Below are the code and all the weights of a small trained network. Each question names an input and a class and asks about switching units off, where a switched-off unit gives its printed mean instead of its output.

import numpy as np


def w(rows, s, z=0):
    codes = np.array(rows[::2]) - 128.0
    scale = np.full(codes.shape[1], s)
    scale[-1] = z or s
    return codes * scale


def f(y):
    return np.maximum(y, 0)


def log_softmax(a):
    a = a - a.max(-1, keepdims=True)
    return a - np.log(np.exp(a).sum(-1, keepdims=True))


def net(x, mask):
    res = np.array(x, float).reshape(1, 5) / 4 @ E
    y = f(res @ A[0][:, :-1].T + A[0][:, -1])
    res = res + np.where(mask, y, B[0][:, -1]) @ B[0][:, :-1]
    return log_softmax(res[-1] @ U[:, :-1].T + U[:, -1])


A, B = {}, {}
E = w([
[145,122,169,147,8,175,143,154,115,136],'x0',
[73,116,127,55,108,104,161,136,68,62],'x1',
[127,128,129,130,129,130,129,127,129,126],'x2',
[127,126,127,130,128,127,129,128,130,127],'x3',
[147,47,167,123,127,109,106,59,107,143],'x4',
],0.016)
A[0] = w([
[73,121,101,72,175,82,140,117,102,83,126],'neuron 1',
[95,112,153,78,45,139,162,150,67,72,64],'neuron 2',
[147,144,88,156,231,104,87,96,183,160,208],'neuron 3',
[144,18,171,124,124,105,112,33,98,157,135],'neuron 4',
[74,121,103,72,178,78,145,117,106,87,129],'neuron 5',
[105,254,78,129,127,151,154,222,168,103,253],'neuron 6',
[186,130,162,196,67,202,116,144,161,186,137],'neuron 7',
[111,209,90,135,128,148,145,191,154,105,214],'neuron 8',
[162,146,108,171,195,128,83,101,204,174,206],'neuron 9',
[92,125,109,77,173,95,132,122,115,93,149],'neuron 10',
[158,6,186,116,127,107,99,20,96,148,137],'neuron 11',
[101,126,106,80,164,84,138,113,102,86,152],'neuron 12',
[93,108,158,88,31,151,164,157,59,75,54],'neuron 13',
[175,129,161,188,66,191,115,149,154,162,154],'neuron 14',
[75,122,102,65,178,72,135,122,98,83,129],'neuron 15',
],0.0085,0.0059)
B[0] = w([
[151,178,81,176,82,114,105,104,123,65,199],'neuron 1',
[102,85,156,70,193,110,153,133,105,159,204],'neuron 2',
[88,75,151,49,195,114,165,136,88,178,243],'neuron 3',
[181,112,158,120,122,83,63,36,161,126,222],'neuron 4',
[138,158,94,144,100,118,118,109,122,85,199],'neuron 5',
[76,153,87,132,140,225,190,173,109,130,252],'neuron 6',
[157,158,138,189,86,159,103,144,186,126,217],'neuron 7',
[71,142,92,132,131,197,185,160,105,134,212],'neuron 8',
[102,92,166,96,165,128,154,148,116,209,236],'neuron 9',
[130,147,92,129,110,126,124,108,110,99,188],'neuron 10',
[186,108,156,125,124,80,56,3,172,124,236],'neuron 11',
[131,141,112,127,123,110,120,109,122,100,191],'neuron 12',
[91,69,170,63,197,107,158,139,106,183,209],'neuron 13',
[138,160,150,178,98,155,121,152,164,145,208],'neuron 14',
[138,160,89,146,104,128,120,108,117,92,204],'neuron 15',
],0.011,0.015)
U = w([
[73,83,126,47,212,159,188,183,80,198,195],'0',
[140,1,190,39,203,72,101,92,125,182,229],'1',
[130,207,123,223,46,186,138,187,178,133,129],'2',
[200,133,162,206,17,132,47,96,188,142,3],'3',
[111,216,64,149,91,153,141,134,92,27,110],'4',
[184,157,100,135,78,71,56,72,139,30,19],'5',
],0.0078,0.0014)

Each question gives the input, the list of numbers given to net, and the class t.
The units are the neurons (one row each of A and B). Each row of codes is followed by its name. A weight is (code - 128) times the scale printed after its matrix; where a second scale follows, it is the last column's (A, B and U).
mask holds one flag per neuron, in row order. A switched-off neuron (its flag False) gives its mean, the last column of its row in B, instead of its output. The means were averaged over made-up inputs and are rounded, as every weight is.
A unit's drop is (log p(t) with every unit on - log p(t) with that unit switched off) / (log p(t) with every unit on - log p(t) with every unit switched off).
The circuit of an input: a set's keep is (log p(t) with only the set's units on - log p(t) with every unit switched off) / (log p(t) with every unit on - log p(t) with every unit switched off). Starting from the 12 units with the biggest drops (on a tie, the unit counted first), units are removed one at a time, each time the one whose removal leaves the highest keep (on an exact tie, the one counted first), for as long as the keep stays at least 0.8.
units of the circuit, in order: the units of the circuit, biggest drop first
unit that matters most: the unit with the biggest drop
k most important neurons: the k neurons with the biggest drops, biggest first
drop of u: that unit's drop, to one decimal
input [8,1,-2,6,1], class 1: units of the circuit, in order	neuron 13; neuron 6
input [2,-8,0,-6,7], class 3: units of the circuit, in order	neuron 7
input [8,1,4,0,-2], class 0: 3 most important neurons	neuron 13; neuron 2; neuron 1
input [2,-7,-3,0,0], class 2: 2 most important neurons	neuron 11; neuron 7
input [1,-2,-8,-2,3], class 3: 3 most important neurons	neuron 13; neuron 3; neuron 2
input [5,0,-2,-7,2], class 3: 3 most important neurons	neuron 3; neuron 9; neuron 7
input [-8,-3,-4,8,0], class 0: 2 most important neurons	neuron 11; neuron 4
input [1,-7,-7,-7,5], class 3: 3 most important neurons	neuron 7; neuron 13; neuron 14
input [7,2,-3,5,-7], class 0: 2 most important neurons	neuron 13; neuron 2
input [1,-8,-2,8,8], class 3: 4 most important neurons	neuron 7; neuron 14; neuron 13; neuron 2
input [-7,1,-8,3,-6], class 4: 2 most important neurons	neuron 1; neuron 13
input [0,4,4,8,-8], class 4: 2 most important neurons	neuron 3; neuron 9
input [6,8,1,8,1], class 1: drop of neuron 6	0.8
input [-5,6,-4,2,-7], class 4: drop of neuron 3	0.0
input [-6,1,-4,0,-8], class 4: unit that matters most	neuron 1
input [2,0,-4,6,6], class 3: drop of neuron 2	0.1
